Below is a small trained network, with its code and all its weights. Each question gives an input and a class and asks what happens when units are switched off, that is, made to give their printed mean instead of their output.

import numpy as np


def w(rows, s, z=0):
    codes = np.array(rows[::2]) - 128.0
    scale = np.full(codes.shape[1], s)
    scale[-1] = z or s
    return codes * scale


def norm(h):
    return h / np.sqrt((h * h).mean(-1, keepdims=True) + 1e-5)


def f(y):
    return np.maximum(y, 0)


def log_softmax(a):
    a = a - a.max(-1, keepdims=True)
    return a - np.log(np.exp(a).sum(-1, keepdims=True))


def net(x, mask):
    res = np.array(x, float).reshape(1, 5) / 4 @ E
    u = 0
    for l in range(2):
        y = f(norm(res) @ A[l][:, :-1].T + A[l][:, -1])
        res = res + np.where(mask[u : u + 16], y, B[l][:, -1]) @ B[l][:, :-1]
        u += 16
    return log_softmax(norm(res)[-1] @ U[:, :-1].T + U[:, -1])


A, B = {}, {}
E = w([
[130,124,125,124],'x0',
[242,2,149,184],'x1',
[201,182,17,167],'x2',
[112,18,167,24],'x3',
[182,112,82,70],'x4',
],0.0066)
A[0] = w([
[186,133,96,203,103],'0.n1',
[76,108,118,168,79],'0.n2',
[120,174,132,125,199],'0.n3',
[233,157,197,162,155],'0.n4',
[142,170,78,107,96],'0.n5',
[203,106,88,142,35],'0.n6',
[120,156,131,130,152],'0.n7',
[62,234,83,184,43],'0.n8',
[81,115,90,94,84],'0.n9',
[92,244,115,83,250],'0.n10',
[87,196,108,119,167],'0.n11',
[210,196,93,85,67],'0.n12',
[70,125,213,26,186],'0.n13',
[137,82,147,105,97],'0.n14',
[76,121,103,153,84],'0.n15',
[139,94,236,158,82],'0.n16',
],0.011,0.0022)
B[0] = w([
[97,213,128,34,199],'0.n1',
[84,146,101,61,147],'0.n2',
[75,53,147,143,176],'0.n3',
[99,205,206,70,196],'0.n4',
[159,38,123,146,176],'0.n5',
[120,228,141,53,185],'0.n6',
[223,65,109,143,155],'0.n7',
[232,53,179,89,236],'0.n8',
[52,143,88,75,164],'0.n9',
[152,2,129,136,254],'0.n10',
[126,16,133,247,206],'0.n11',
[63,130,173,116,187],'0.n12',
[124,199,56,18,253],'0.n13',
[169,179,90,206,179],'0.n14',
[120,100,108,104,147],'0.n15',
[180,148,180,169,204],'0.n16',
],0.0046,0.0068)
A[1] = w([
[110,165,140,82,100],'1.n1',
[183,62,52,160,5],'1.n2',
[194,124,136,56,149],'1.n3',
[50,54,158,68,143],'1.n4',
[146,151,42,84,107],'1.n5',
[209,155,94,134,124],'1.n6',
[139,64,8,150,220],'1.n7',
[240,2,143,122,105],'1.n8',
[177,17,197,84,168],'1.n9',
[59,52,96,67,223],'1.n10',
[127,66,161,122,13],'1.n11',
[147,183,93,123,104],'1.n12',
[184,169,84,216,193],'1.n13',
[224,62,97,172,151],'1.n14',
[209,173,75,234,146],'1.n15',
[114,157,36,122,71],'1.n16',
],0.0087,0.0023)
B[1] = w([
[142,89,180,166,161],'1.n1',
[179,164,234,230,167],'1.n2',
[88,112,176,203,208],'1.n3',
[162,100,40,125,211],'1.n4',
[61,157,145,169,173],'1.n5',
[166,168,122,81,169],'1.n6',
[112,152,255,183,194],'1.n7',
[124,101,114,206,247],'1.n8',
[76,145,104,186,254],'1.n9',
[137,173,54,146,224],'1.n10',
[76,88,66,142,159],'1.n11',
[135,100,116,105,149],'1.n12',
[159,98,122,57,166],'1.n13',
[101,213,158,107,205],'1.n14',
[132,131,117,40,172],'1.n15',
[23,96,134,196,146],'1.n16',
],0.0076,0.0078)
U = w([
[53,61,64,191,98],'0',
[165,172,185,190,25],'1',
[124,170,51,10,252],'2',
],0.012,0.0016)

Each question gives the input, the list of numbers given to net, and the class t.
The units are the neurons (one row each of A and B). Each row of codes is followed by its name. A weight is (code - 128) times the scale printed after its matrix; where a second scale follows, it is the last column's (A, B and U).
mask holds one flag per neuron, layer by layer. A switched-off neuron (its flag False) gives its mean, the last column of its row in B, instead of its output. The means were averaged over made-up inputs and are rounded, as every weight is.
A unit's drop is (log p(t) with every unit on - log p(t) with that unit switched off) / (log p(t) with every unit on - log p(t) with every unit switched off).
The circuit of an input: a set's keep is (log p(t) with only the set's units on - log p(t) with every unit switched off) / (log p(t) with every unit on - log p(t) with every unit switched off). Starting from the 12 units with the biggest drops (on a tie, the unit counted first), units are removed one at a time, each time the one whose removal leaves the highest keep (on an exact tie, the one counted first), for as long as the keep stays at least 0.8.
units of the circuit, in order: the units of the circuit, biggest drop first
most important unit: the unit with the biggest drop
top k neurons: the k neurons with the biggest drops, biggest first
k most important neurons of layer l: the k neurons of layer l with the biggest drops, biggest first
drop when u is switched off: that unit's drop, to one decimal
input [5,0,-5,7,-4], class 2: most important unit	0.n13
input [-5,-1,-7,6,-3], class 2: units of the circuit, in order	[0.n13, 1.n8]
input [-6,1,6,7,5], class 1: units of the circuit, in order	[1.n7, 1.n2]
input [-2,2,4,4,-5], class 1: units of the circuit, in order	[0.n11, 0.n6, 0.n10]
input [-3,-2,1,5,7], class 0: 2 most important neurons of layer 0	[0.n1, 0.n4]
input [4,-7,-2,-7,7], class 0: top 2 neurons	[0.n10, 0.n3]
input [6,1,5,-2,0], class 2: top 2 neurons	[1.n8, 1.n7]
input [-1,-1,-3,3,0], class 2: top 3 neurons	[0.n13, 1.n8, 1.n9]
input [1,0,-4,1,-8], class 2: 4 most important neurons of layer 0	[0.n13, 0.n8, 0.n11, 0.n10]
input [-4,-8,1,3,1], class 0: top 2 neurons	[0.n10, 0.n11]
input [5,-5,3,-5,8], class 1: top 3 neurons	[1.n2, 1.n7, 1.n14]
input [-6,-7,6,-2,5], class 1: drop when 1.n7 is switched off	0.3
input [2,3,6,-6,7], class 2: drop when 0.n9 is switched off	0.0
input [-6,-2,3,-2,8], class 1: drop when 1.n2 is switched off	0.3
input [-3,7,1,-3,-2], class 2: drop when 0.n4 is switched off	-0.2
input [2,-5,7,5,5], class 0: top neuron	[0.n12]
